Each row has a name. Each piece below is followed by the name of the row it came from, unless a question asks for something else. Each question is about the rows just above it.

T: [166  73  85 107 110  85 138 114  74 134 103 164  97 112 115 114 114 113
 113 112 114 112]
S: [166  73  85 107 110  85 138 114  74 134 103 164  97 112 110 119 104 100
 114 113 100 123]
A: [138 110 107  85  74  85  73 114 134 166 103 164  97 112 115 114 114 113
 113 112 114 112]
N: [166  73  85 107 110  85 138 114  74 134 103 164  97 129 104 144  87  82
 134 133  70 174]
Which row holds [166  73  85 107 110  85 138 114  74 134 103 164  97 112 110 119 104 100
 114 113 100 123]?	S
[166  73  85 107 110  85 138 114  74 134 103 164  97 112 115 114 114 113
 113 112 114 112]	T
Which row holds [119 110 112  97 164 103 134  74] read backwards?	S
Which row holds this, read backwards? [114  73  85  74  85 107 110]	A
Which row holds this, read backwards? [ 82  87 144 104 129]	N

K: [113 220 136 121]
B: [116  95  68 148]
Z: [177  69 105 121]
W: [111 115 115 115]
P: [133 136 220 121]
Y: [220 136 113 129]
[133 136 220 121] is in which row?	P
[136 220 113] is which row, read backwards?	K
Which row holds [148  68  95] read backwards?	B

D: [127 130 129 132 125 128 109 132 125 115 130 130 132 100 155 123 143 121
 117 131 135 129 130 151 130 124 132 133 110 120 124 131]
C: [128 127 127 110 129 130 143 128 127  65 128 129 124 110 121 125 141 155
 122 106 123 129 133 127 138 127 135 127 112 121 118 114]
X: [128 129 127 131 125 128 175 129 140  84 129 128 122 129 124 129 124 112
 109 112 134 129 133 127 132 125 136 123 118 121 112 118]
H: [128 129 127 131 125 128 175 129 140  84 129 128 122 129 124 129 124 112
 109 112 134 129 126  53 122 130 144 126 113 118 132 137]
[128 129 127 131 125 128 175 129 140  84 129 128 122 129 124 129 124 112
 109 112 134 129 126  53 122 130 144 126 113 118 132 137]	H
[128 127 127 110 129 130 143 128 127  65 128 129 124 110 121 125 141 155
 122 106 123 129 133 127 138 127 135 127 112 121 118 114]	C
Which row holds this, read backwards? [121 112 127 135 127 138 127 133 129 123]	C
Which row holds this, read backwards? [141 125 121 110 124 129 128  65 127]	C

V: [153 129 131 122 124  83  62 127  92 148 162 120 125 126]
E: [170  90 150 105  96 174 115 131  90 100 136 114 160 147]
F: [123 165 127 125 108 124 100 111  58 153 155  98 140 115]
M: [ 95 178  96 152 145 122 183 105 129 155 117 116 119  98]
G: [114  86 175 132 116 106 120 108 148 142 171 158 144 162]
Q: [117  98 149 131 111 157 114 142 198 106 115 157 146 152]
J: [102 117 131 120 185 113 117 145 110 121 120 171 102  75]
L: [147 135 133 152 129 115 195 102  97 139 159 171 131 101]
Which row holds [ 92 127  62  83 124 122 131] read backwards?	V
Which row holds this, read backwards? [129 152]	L
Which row holds this, read backwards? [ 96 105]	E

tovep: [157  83 149 155 149 133  75  90  69 153  93 199 136 157 142 164]
Vek: [172 160 139 149 138 120 103 146 105 145  67 188 102 172 127 180]
nodak: [149 122 150 111 125 135 109 149  86 155  78 163 106 172 134 166]
Voba: [144 118 158  93 120 166 138  93 148 166  64 115  94 175 143 161]
Suri: [114  41 141 114 130  54 127 164  91 183  89 152 167 156 114 158]
namos: [140 120 151  96 118 131 119 164  85 160  78 150 103 175 131 164]
Nesot: [143 121 146 114 126 112 119 163  96 160  73 161 116 172 125 168]
liko: [143 121 146 114 126 112 119 163 112 147  64 195 111 170 125 182]
roz: [123  76 160  76 113 144 115 148  64 166  93 138 113 168 138 153]
[138  93 166  64 148 115] is which row, read backwards?	roz
Which row holds [175 103 150] read backwards?	namos

pozu: [172  87  42 117 211 130  74 116  86 139 117 113 134 192  88  91 120 142
  76 184]
nuge: [196 121  98 132 164 165 125  94 132 137 111 122  79 108 143 119 122 131
  96 125]
zugis: [195 134  78 148 171 157  91 163 102 134  96 132 128 200 115 119 171 183
  84 166]
Pepo: [184  90  31 122 213 130  74 156  96 120 142 140 138 159  99  83 161 221
  44 172]
sezal: [196 121  98 132 164 165 125  94 132 137 111 122  99 145  93 113 151 130
  67 123]
lov: [196 121  98 132 164 165 125  94 132 137 111 122  79 143 108 119 122 131
  96 125]
Where do [172  87  42 117 211 130  74 116  86 139 117 113 134 192  88  91 120 142
  76 184] appear?	pozu
Where do [196 121  98 132 164 165 125  94 132 137 111 122  79 143 108 119 122 131
  96 125] appear?	lov
[117 139] is which row, read backwards?	pozu
[211 117  42] is which row, read backwards?	pozu
Which row holds [171 148  78 134] read backwards?	zugis

Mapu: [ 40 143 140  52  90 211 144  87 143 114 205 161]
razaf: [150  96 191 163 118 101 111  81  38  88 163  87]
zofe: [140 122  60 198 205 114 202 110  85 213  45  43]
tofev: [216 181 146 135 140 168  64 152 176 207  99 154]
Which row holds [ 99 207 176 152] read backwards?	tofev
Which row holds this, read backwards? [ 64 168 140]	tofev

Ropar: [136 137 141 123]
zosot: [126 129 135 118]
pebar: [191  80 119 131]
zagez: [125 124 129 127]
Kened: [144 126 138 127]
bigag: [130 124 129  48]
Fopa: [180  78 123 133]
lezab: [130 128 131 130]
Rigok: [133 137 141 123]
mez: [124 128 129 129]
[129 129] is which row, read backwards?	mez
Where do [125 124 129 127] appear?	zagez
[133 137 141 123] is in which row?	Rigok
Which row holds this, read backwards? [129 126]	zosot

Lumu: [129  63  89 133 160 136 161 115 147 172 134 156 186 159  91 135]
rudif: [114 182 132 146 119 154 176  56 170 110  91 121  87 143 116 158]
zir: [132  89 105 153 124 137 130 123 137 143 147 149 162 152 119 119]
zaz: [103 116 127 141 136 124 107 126 100 112 143 126 140 119 142 128]
fatu: [ 76  98 125 150 155 118  82 131  67  98 170 124 154 102 159 125]
bazi: [205 132 119 133 161 120 155 168  99 110 149  64 136  60 129 131]
mazu: [102 116 127 141 137 123 107 127 100 111 143 126 140 119 142 129]
Bem: [113 168 131 151 131 153 170  62 167 105 101 117  95 132 117 161]
zubob: [141 134 123 107 127 100 111 143 126 140 119 102 128 101 137 110]
Which row holds [119 140 126 143 111 100 127 107 123 137 141] read backwards?	mazu
Which row holds this, read backwards? [158 116 143  87 121]	rudif

tof: [124 202 170 181 207 134  98 167]
zuzav: [160  52  36 124  85 134  98 167]
bos: [207 124 202 170 181  69 127 131]
lelo: [ 52 160  36 124  85 134  98 119]
Where do [124 202 170 181 207 134  98 167] appear?	tof
Which row holds this, read backwards? [ 69 181]	bos
Which row holds [181 170 202 124 207] read backwards?	bos
Which row holds [ 69 181 170 202 124 207] read backwards?	bos
[207 124 202 170 181  69 127 131]	bos
Which row holds [119  98 134  85 124] read backwards?	lelo

Noku: [ 90 138  92 138  62 159]
zod: [159  62 155 105 163 134]
gisok: [155 108 163  92 135 150]
miv: [159 116 155 105 163 134]
soti: [103 220  92 138  62 159]
The row with [103 220  92 138  62 159] is	soti
[ 92 138  90] is which row, read backwards?	Noku
Which row holds this, read backwards? [159  62 138  92 220]	soti
Which row holds this, read backwards? [159  62 138  92 138]	Noku
[150 135  92 163 108] is which row, read backwards?	gisok
[159 116 155 105 163 134]	miv
[ 62 138  92 138  90] is which row, read backwards?	Noku

meda: [104 149 186 115 180 179  54 136 122]
Sur: [103 137 127 109 113 118 110 141 109]
Mur: [110 141 101 119 124 112 107  58 116]
Paf: [121 127 119  59 130 142 127 164 137]
von: [140 126 121 118 142 109 183 131 105]
zut: [130 105 119  59 130 142 127 164 137]
mude: [155 118  96 129 149 120 116 124 167]
Gada: [121 127  99 127 125 131  89 111 118]
Which row holds [121 127 119  59 130 142 127 164 137]?	Paf
Which row holds this, read backwards? [ 89 131 125 127  99 127 121]	Gada
Which row holds this, read backwards? [105 131]	von
Which row holds this, read backwards? [183 109]	von
Which row holds this, read backwards? [136  54]	meda

Gilo: [107 131 123 152 147 115 147 128 131 215  81 138 105 187 162 136 140 134
  76 134 106 194 169 166 163 104  91  97 145 164 135  90 132 165  84 173
 182 102 122  68 168 135 102 146 146 141 112 132 178]
Rubo: [107 131 123 152 147 115 147 128 131 215  81 138 105 187 162 136 140 134
  76 134 106 194 169 166 163 104  91  97 145 164 135  90 132 165  84 173
 182  86 130  73 170 140 139 110 126 116 118 152 165]
Refet: [107 131 123 152 147 115 147 128 131 215  81 138 105 187 162 136 140 134
  76 134 106 194 169 166  97 164 163 145  91 135 104  90 132 165  84 173
 182 102 122  68 168 135 102 146 146 141 112 132 105]
Which row holds [107 131 123 152 147 115 147 128 131 215  81 138 105 187 162 136 140 134
  76 134 106 194 169 166 163 104  91  97 145 164 135  90 132 165  84 173
 182  86 130  73 170 140 139 110 126 116 118 152 165]?	Rubo
Which row holds [107 131 123 152 147 115 147 128 131 215  81 138 105 187 162 136 140 134
  76 134 106 194 169 166 163 104  91  97 145 164 135  90 132 165  84 173
 182 102 122  68 168 135 102 146 146 141 112 132 178]?	Gilo
[107 131 123 152 147 115 147 128 131 215  81 138 105 187 162 136 140 134
  76 134 106 194 169 166  97 164 163 145  91 135 104  90 132 165  84 173
 182 102 122  68 168 135 102 146 146 141 112 132 105] is in which row?	Refet

Luga: [161 155  99 108]
Zogod: [201 157 171 197]
Tet: [158  68 156 201]
gosan: [134 129 199  77]
tunu: [155  51  77 199]
lil: [210 134 129 225]
tokiv: [134 129 210 143]
rur: [145  65 128 197]
[134 129 199  77]	gosan
[210 129 134] is which row, read backwards?	tokiv

dakuf: [ 92 120  86  88  82]
Munad: [206 203 206  88 203]
Lidet: [ 88 206 203 206 203]
Which row holds this, read backwards? [203  88 206]	Munad
The row with [ 88 206 203 206 203] is	Lidet

panuk: [137 125 145 134 128 143 101 125  84 142 111 112 139 121 108  84 143 140
 131  88  61 129 185]
kop: [137 125 145 146 143 143 101 125  84 137 111 112 139 121 108  84 143 140
 131  88  61 129  92]
Gisus: [134 135 145 134 128 106 131 138 118  77  95 148  54 132 143 111 156  96
 181 100 123 164 154]
lidel: [134 139 145 108 135 138 141 105  99 132 121  76 133 158 100 148 127 101
 149  66 131 129 117]
Ziri: [134 135 145 134 128 106 131 138 118  77  95 148  54 135 121 105 102 132
 148 111  76 130  81]
gon: [116 191 149 107 137 124 119 113 107 142 132 108  71  80  89 135 139 156
 137 110 159 141 185]
[137 125 145 134 128 143 101 125  84 142 111 112 139 121 108  84 143 140
 131  88  61 129 185]	panuk
Which row holds this, read backwards? [110 137 156 139 135  89  80]	gon
Which row holds this, read backwards? [132  99 105 141 138 135 108 145]	lidel
[111 137] is which row, read backwards?	kop
Which row holds this, read backwards? [185 141]	gon
[134 135 145 134 128 106 131 138 118  77  95 148  54 132 143 111 156  96
 181 100 123 164 154]	Gisus

